Here is a tiny trained network, its code and every weight. The questions are about switching its units off for an input and a target symbol, where a switched-off unit gives its printed mean instead of its output.

import numpy as np


def w(rows, s, z=0):
    codes = np.array(rows[::2]) - 128.0
    scale = np.full(codes.shape[1], s)
    scale[-1] = z or s
    return codes * scale


def f(y):
    return y / 2 * (1 + np.tanh(0.7978845608 * (y + 0.044715 * y**3)))


def softmax(a):
    e = np.exp(a - a.max(-1, keepdims=True))
    return e / e.sum(-1, keepdims=True)


def log_softmax(a):
    a = a - a.max(-1, keepdims=True)
    return a - np.log(np.exp(a).sum(-1, keepdims=True))


def net(x, mask):
    ids = ['ΛΞαβγδμφ'.index(c) for c in x.split()]
    T = len(ids)
    res = E[ids] + P[:T]
    r = res
    for j in range(2):
        rows = slice(4 * j, 4 * j + 4)
        q, k, v = (r @ M[0][rows].T for M in (Q, K, V))
        z = softmax(np.where(np.tri(T) > 0, q @ k.T / 4**0.5, -1e9)) @ v
        o = O[0][rows]
        res = res + np.where(mask[j], z, o[:, -1]) @ o[:, :-1]
    y = f(res @ A[0][:, :-1].T + A[0][:, -1])
    res = res + np.where(mask[2:10], y, B[0][:, -1]) @ B[0][:, :-1]
    return log_softmax(res[-1] @ U[:, :-1].T + U[:, -1])


Q, K, V, O, A, B = {}, {}, {}, {}, {}, {}
E = w([
[75,89,102,119,194],'Λ',
[98,75,125,51,75],'Ξ',
[47,171,132,217,118],'α',
[95,153,167,34,204],'β',
[101,134,171,123,135],'γ',
[106,150,102,124,181],'δ',
[149,165,91,109,54],'μ',
[109,123,1,99,106],'φ',
],0.022)
P = w([
[229,154,128,133,200],'0',
[90,45,86,116,118],'1',
[218,168,123,125,185],'2',
[70,56,85,117,111],'3',
[197,185,119,129,181],'4',
[49,67,88,122,102],'5',
[181,197,123,135,173],'6',
[38,80,87,122,89],'7',
[162,206,124,140,174],'8',
[19,90,89,124,75],'9',
[155,216,119,143,167],'10',
[11,89,88,127,79],'11',
[185,189,122,138,179],'12',
],0.011)
Q[0] = w([
[2,151,201,60,72],'h0',
[72,24,42,52,120],'h0',
[162,224,55,184,66],'h0',
[164,132,142,225,175],'h0',
[94,189,123,87,35],'h1',
[215,92,177,103,128],'h1',
[32,112,165,220,98],'h1',
[228,149,157,67,216],'h1',
],0.0089)
K[0] = w([
[38,198,246,74,129],'h0',
[45,184,71,11,173],'h0',
[133,169,73,197,43],'h0',
[166,63,17,242,121],'h0',
[200,126,174,156,78],'h1',
[208,15,254,43,79],'h1',
[90,89,232,212,119],'h1',
[251,73,166,30,186],'h1',
],0.0083)
V[0] = w([
[187,89,48,152,152],'h0',
[114,145,98,136,153],'h0',
[200,44,104,239,110],'h0',
[99,89,254,190,96],'h0',
[34,205,137,241,96],'h1',
[230,3,139,136,96],'h1',
[81,239,86,226,96],'h1',
[99,163,101,76,93],'h1',
],0.0064)
O[0] = w([
[70,105,76,142,197,145],'h0',
[115,146,127,120,184,161],'h0',
[237,2,131,253,188,25],'h0',
[81,114,122,137,156,2],'h0',
[199,53,85,94,150,153],'h1',
[118,150,124,85,39,39],'h1',
[214,62,156,119,143,188],'h1',
[108,123,131,195,130,171],'h1',
],0.0084,0.0074)
A[0] = w([
[184,184,157,166,137,182],'n0',
[145,74,139,162,153,70],'n1',
[160,158,80,182,105,114],'n2',
[114,179,190,161,179,254],'n3',
[78,70,51,150,95,9],'n4',
[142,247,108,133,138,83],'n5',
[168,163,212,145,107,150],'n6',
[50,60,202,162,112,102],'n7',
],0.016,0.0073)
B[0] = w([
[114,210,209,82,63,164],'n0',
[101,129,94,101,76,152],'n1',
[118,65,151,159,76,163],'n2',
[114,145,96,244,93,217],'n3',
[128,128,208,137,140,181],'n4',
[179,85,143,77,166,249],'n5',
[43,5,169,80,175,142],'n6',
[234,178,154,119,159,143],'n7',
],0.012,0.015)
U = w([
[79,115,76,156,173,157],'Λ',
[190,59,112,112,186,177],'Ξ',
[69,71,198,161,147,88],'α',
[142,107,203,115,254,2],'β',
[121,113,101,153,56,132],'γ',
[94,163,86,70,128,194],'δ',
[179,125,206,107,134,37],'μ',
[209,181,139,140,165,124],'φ',
],0.0099,0.0066)

Each question gives the input, a string of symbols that net reads in full, and the target symbol t.
The units are the heads (4 rows each of Q, K, V and O) and the neurons (one row each of A and B). Each row of codes is followed by its name. A weight is (code - 128) times the scale printed after its matrix; where a second scale follows, it is the last column's (O, A, B and U).
mask holds one flag per unit, heads first, then neurons. A switched-off unit (its flag False) gives its mean, the last column of its rows in O or B, instead of its output. The means were averaged over made-up inputs and are rounded, as every weight is.
A unit's drop is (log p(t) with every unit on - log p(t) with that unit switched off) / (log p(t) with every unit on - log p(t) with every unit switched off).
The circuit of an input: a set's keep is (log p(t) with only the set's units on - log p(t) with every unit switched off) / (log p(t) with every unit on - log p(t) with every unit switched off). Starting from all 10 units, units are removed one at a time, each time the one whose removal leaves the highest keep (on an exact tie, the one counted first), for as long as the keep stays at least 0.8.
circuit, biggest first: the units of the circuit, biggest drop first
k most important neurons: the k neurons with the biggest drops, biggest first
heads that matter: for each layer, one digit per head in row order, 1 if its drop is at least 0.15 and else 0, layers parted by /
drop of u: that unit's drop, to one decimal
input γ φ Ξ Λ Ξ μ μ δ δ μ φ Ξ, target μ: circuit, biggest first -> [n7, n4]
input φ φ δ β φ φ φ Ξ, target δ: circuit, biggest first -> [h0]
input μ φ μ φ β μ δ Ξ γ μ, target δ: circuit, biggest first -> [h0, n3]
input γ Λ δ μ α β μ, target μ: circuit, biggest first -> [n0, n3, n5]
input δ α Ξ φ μ, target μ: 4 most important neurons -> [n0, n5, n3, n2]
input α β μ Λ α φ δ δ, target Ξ: 3 most important neurons -> [n0, n3, n1]
input δ α φ Ξ φ φ φ μ Ξ Λ, target Ξ: 3 most important neurons -> [n3, n0, n1]
input α β μ δ δ Λ α Ξ, target Ξ: 2 most important neurons -> [n0, n3]
input φ φ γ δ, target Λ: 2 most important neurons -> [n5, n0]
input φ Ξ δ Λ Ξ μ α φ Λ γ φ μ γ, target α: heads that matter -> 00
input μ φ δ μ δ γ α μ, target Ξ: heads that matter -> 01
input μ β φ α φ γ φ μ β μ, target δ: 3 most important neurons -> [n5, n3, n2]
input α δ φ μ β μ β δ δ Λ, target δ: 2 most important neurons -> [n5, n3]
input β Ξ Λ, target Λ: circuit, biggest first -> [n3, h1]
input μ φ μ Λ α β φ γ, target δ: 2 most important neurons -> [n5, n4]
input μ α γ α φ δ, target Ξ: most important neuron -> [n3]
input δ δ φ δ, target Λ: drop of n7 -> 0.1
input φ μ φ β β μ Λ Ξ Λ φ α Ξ φ, target Ξ: drop of n3 -> 0.3
input δ Λ δ δ Λ Λ, target β: drop of h0 -> 0.2
input δ Λ Ξ Ξ φ α γ α φ δ Λ μ Ξ, target δ: drop of h1 -> 0.2
